Below are the code and all the weights of a small trained network. Each question names an input and a class and asks about switching units off, where a switched-off unit gives its printed mean instead of its output.

import numpy as np


def w(rows, s, z=0):
    codes = np.array(rows[::2]) - 128.0
    scale = np.full(codes.shape[1], s)
    scale[-1] = z or s
    return codes * scale


def norm(h):
    return h / np.sqrt((h * h).mean(-1, keepdims=True) + 1e-5)


def f(y):
    return np.maximum(y, 0)


def log_softmax(a):
    a = a - a.max(-1, keepdims=True)
    return a - np.log(np.exp(a).sum(-1, keepdims=True))


def net(x, mask):
    res = np.array(x, float).reshape(1, 6) / 4 @ E
    u = 0
    for l in range(4):
        y = f(norm(res) @ A[l][:, :-1].T + A[l][:, -1])
        res = res + np.where(mask[u : u + 3], y, B[l][:, -1]) @ B[l][:, :-1]
        u += 3
    return log_softmax(norm(res)[-1] @ U[:, :-1].T + U[:, -1])


A, B = {}, {}
E = w([
[208,5,241,135,84,98,104,65,17,145],'x0',
[158,151,168,25,150,212,175,90,139,122],'x1',
[177,50,132,164,140,88,132,126,104,142],'x2',
[191,83,222,126,106,101,177,197,123,183],'x3',
[110,173,168,119,113,171,107,140,157,101],'x4',
[111,115,41,120,159,105,173,32,17,78],'x5',
],0.0016)
A[0] = w([
[178,83,225,143,81,130,55,144,79,122,74],'0.n0',
[100,118,127,238,118,61,135,174,196,160,1],'0.n1',
[130,126,251,104,123,153,101,179,179,134,111],'0.n2',
],0.0023)
B[0] = w([
[27,171,175,145,91,87,150,38,145,177,249],'0.n0',
[91,75,128,143,221,33,39,252,5,179,176],'0.n1',
[150,63,139,125,144,227,139,128,131,159,253],'0.n2',
],0.0032,0.0016)
A[1] = w([
[35,241,2,85,151,165,74,110,168,17,10],'1.n0',
[111,208,190,81,155,163,178,171,184,135,54],'1.n1',
[147,124,58,215,103,31,52,234,150,198,23],'1.n2',
],0.0026,0.0014)
B[1] = w([
[88,219,114,254,204,151,211,4,133,201,252],'1.n0',
[164,74,81,101,82,126,145,182,159,114,190],'1.n1',
[61,120,145,71,240,97,93,216,130,98,195],'1.n2',
],0.004,0.0032)
A[2] = w([
[221,116,128,149,86,205,115,207,205,135,7],'2.n0',
[140,94,207,58,182,101,137,187,56,177,214],'2.n1',
[175,70,115,146,170,22,130,33,6,98,34],'2.n2',
],0.0023,0.0012)
B[2] = w([
[230,200,90,34,130,178,79,135,137,113,170],'2.n0',
[96,224,83,188,157,98,35,125,145,70,251],'2.n1',
[253,120,23,92,135,206,139,168,117,77,230],'2.n2',
],0.0032,0.0024)
A[3] = w([
[121,116,255,133,68,119,96,56,104,124,5],'3.n0',
[205,59,68,139,112,137,138,110,51,80,14],'3.n1',
[100,139,36,60,130,96,242,194,124,127,129],'3.n2',
],0.0029,0.0016)
B[3] = w([
[59,21,149,241,33,74,38,18,150,237,210],'3.n0',
[228,156,18,56,86,74,109,142,69,53,251],'3.n1',
[47,79,251,119,51,75,133,126,105,86,228],'3.n2',
],0.0035,0.0016)
U = w([
[254,105,40,95,98,89,123,95,42,55,145],'0',
[78,123,179,76,69,89,214,139,130,79,2],'1',
[57,106,140,159,204,55,61,253,131,125,165],'2',
[66,229,74,218,194,174,199,32,150,154,159],'3',
[116,59,200,178,33,116,71,44,132,206,135],'4',
[227,137,148,47,89,230,136,190,206,147,106],'5',
],0.0098,0.0042)

Each question gives the input, the list of numbers given to net, and the class t.
The units are the neurons (one row each of A and B). Each row of codes is followed by its name. A weight is (code - 128) times the scale printed after its matrix; where a second scale follows, it is the last column's (A, B and U).
mask holds one flag per neuron, layer by layer. A switched-off neuron (its flag False) gives its mean, the last column of its row in B, instead of its output. The means were averaged over made-up inputs and are rounded, as every weight is.
A unit's drop is (log p(t) with every unit on - log p(t) with that unit switched off) / (log p(t) with every unit on - log p(t) with every unit switched off).
The circuit of an input: a set's keep is (log p(t) with only the set's units on - log p(t) with every unit switched off) / (log p(t) with every unit on - log p(t) with every unit switched off). Starting from all 12 units, units are removed one at a time, each time the one whose removal leaves the highest keep (on an exact tie, the one counted first), for as long as the keep stays at least 0.8.
units of the circuit, in order: the units of the circuit, biggest drop first
top k neurons in layer l: the k neurons of layer l with the biggest drops, biggest first
drop of u: that unit's drop, to one decimal
input [-5,-1,-6,8,-5,3], class 1: units of the circuit, in order -> (3.n2)
input [-1,6,1,-1,-3,0], class 1: units of the circuit, in order -> (3.n2, 1.n0)
input [2,-4,1,3,-3,1], class 2: top 2 neurons in layer 1 -> (1.n2, 1.n0)
input [4,0,-4,-4,2,4], class 0: top 2 neurons in layer 3 -> (3.n1, 3.n0)
input [2,2,-3,1,4,0], class 4: top 2 neurons in layer 3 -> (3.n0, 3.n1)
input [2,-8,3,3,-8,2], class 2: top 2 neurons in layer 0 -> (0.n1, 0.n2)
input [0,-5,3,2,7,4], class 2: top 2 neurons in layer 1 -> (1.n2, 1.n0)
input [4,1,8,0,-6,-4], class 0: top 2 neurons in layer 3 -> (3.n1, 3.n2)
input [0,3,-8,-2,0,-4], class 5: top 2 neurons in layer 0 -> (0.n2, 0.n0)
input [3,7,6,2,8,-3], class 4: drop of 2.n2 -> 0.4
input [-1,-1,-5,0,-2,-4], class 5: drop of 1.n1 -> 0.1
input [-4,-2,5,-3,1,-4], class 2: drop of 0.n1 -> 0.2
input [2,-2,-8,0,-5,-4], class 2: drop of 0.n2 -> 0.0
input [4,3,-1,2,5,3], class 4: top neuron in layer 3 -> (3.n0)
